Here is a tiny trained network, its code and every weight. The questions are about switching its units off for an input and a class, where a switched-off unit gives its printed mean instead of its output.

import numpy as np


def w(rows, s, z=0):
    codes = np.array(rows[::2]) - 128.0
    scale = np.full(codes.shape[1], s)
    scale[-1] = z or s
    return codes * scale


def norm(h):
    return h / np.sqrt((h * h).mean(-1, keepdims=True) + 1e-5)


def f(y):
    return y / 2 * (1 + np.tanh(0.7978845608 * (y + 0.044715 * y**3)))


def log_softmax(a):
    a = a - a.max(-1, keepdims=True)
    return a - np.log(np.exp(a).sum(-1, keepdims=True))


def net(x, mask):
    res = np.array(x, float).reshape(1, 8) / 4 @ E
    u = 0
    for l in range(2):
        y = f(norm(res) @ A[l][:, :-1].T + A[l][:, -1])
        res = res + np.where(mask[u : u + 3], y, B[l][:, -1]) @ B[l][:, :-1]
        u += 3
    return log_softmax(norm(res)[-1] @ U[:, :-1].T + U[:, -1])


A, B = {}, {}
E = w([
[181,148,88,156],'x0',
[97,36,25,37],'x1',
[3,158,81,199],'x2',
[64,197,148,198],'x3',
[144,109,122,169],'x4',
[94,101,133,131],'x5',
[132,146,135,109],'x6',
[113,158,117,87],'x7',
],0.0065)
A[0] = w([
[88,167,32,89,246],'0.n0',
[51,83,2,154,247],'0.n1',
[66,207,160,213,252],'0.n2',
],0.008,0.00035)
B[0] = w([
[180,130,163,167,180],'0.n0',
[247,182,254,138,233],'0.n1',
[16,172,47,144,255],'0.n2',
],0.0074,0.0049)
A[1] = w([
[163,88,95,194,254],'1.n0',
[113,175,157,95,44],'1.n1',
[3,93,177,71,39],'1.n2',
],0.0056,0.00087)
B[1] = w([
[78,188,179,3,255],'1.n0',
[77,124,169,129,172],'1.n1',
[230,174,164,106,236],'1.n2',
],0.0068,0.00059)
U = w([
[253,80,247,53,86],'0',
[134,184,249,148,58],'1',
[90,37,35,48,253],'2',
],0.0056,0.0017)

Each question gives the input, the list of numbers given to net, and the class t.
The units are the neurons (one row each of A and B). Each row of codes is followed by its name. A weight is (code - 128) times the scale printed after its matrix; where a second scale follows, it is the last column's (A, B and U).
mask holds one flag per neuron, layer by layer. A switched-off neuron (its flag False) gives its mean, the last column of its row in B, instead of its output. The means were averaged over made-up inputs and are rounded, as every weight is.
A unit's drop is (log p(t) with every unit on - log p(t) with that unit switched off) / (log p(t) with every unit on - log p(t) with every unit switched off).
The circuit of an input: a set's keep is (log p(t) with only the set's units on - log p(t) with every unit switched off) / (log p(t) with every unit on - log p(t) with every unit switched off). Starting from all 6 units, units are removed one at a time, each time the one whose removal leaves the highest keep (on an exact tie, the one counted first), for as long as the keep stays at least 0.8.
units of the circuit, in order: the units of the circuit, biggest drop first
top k neurons: the k neurons with the biggest drops, biggest first
k most important neurons of layer l: the k neurons of layer l with the biggest drops, biggest first
drop of u: that unit's drop, to one decimal
input [7,8,5,-7,-1,4,-4,7], class 0: top 3 neurons : (0.n1, 0.n2, 0.n0)
input [6,8,2,-7,-4,6,2,5], class 0: units of the circuit, in order : (0.n1, 0.n2)
input [8,-6,4,8,-8,-2,4,1], class 2: units of the circuit, in order : (0.n2, 0.n1)
input [-2,8,-4,3,5,-1,4,-4], class 0: units of the circuit, in order : (0.n2, 0.n1)
input [-1,6,2,-8,3,4,-5,-6], class 0: units of the circuit, in order : (0.n1, 0.n2)
input [-2,2,7,-1,-4,-1,6,-4], class 0: top 2 neurons : (0.n1, 0.n0)
input [0,6,1,-1,1,-6,-8,0], class 0: top neuron : (0.n1)
input [6,-8,4,7,3,-2,5,-1], class 2: top 2 neurons : (0.n2, 0.n1)
input [-1,-3,4,1,4,4,8,2], class 2: 2 most important neurons of layer 0 : (0.n2, 0.n1)
input [-3,4,4,-8,3,2,2,-5], class 0: drop of 0.n1 : 0.4
input [5,-8,1,8,6,2,5,2], class 2: drop of 0.n1 : 0.4
input [4,3,8,-4,-7,3,-1,1], class 0: drop of 0.n1 : 1.0
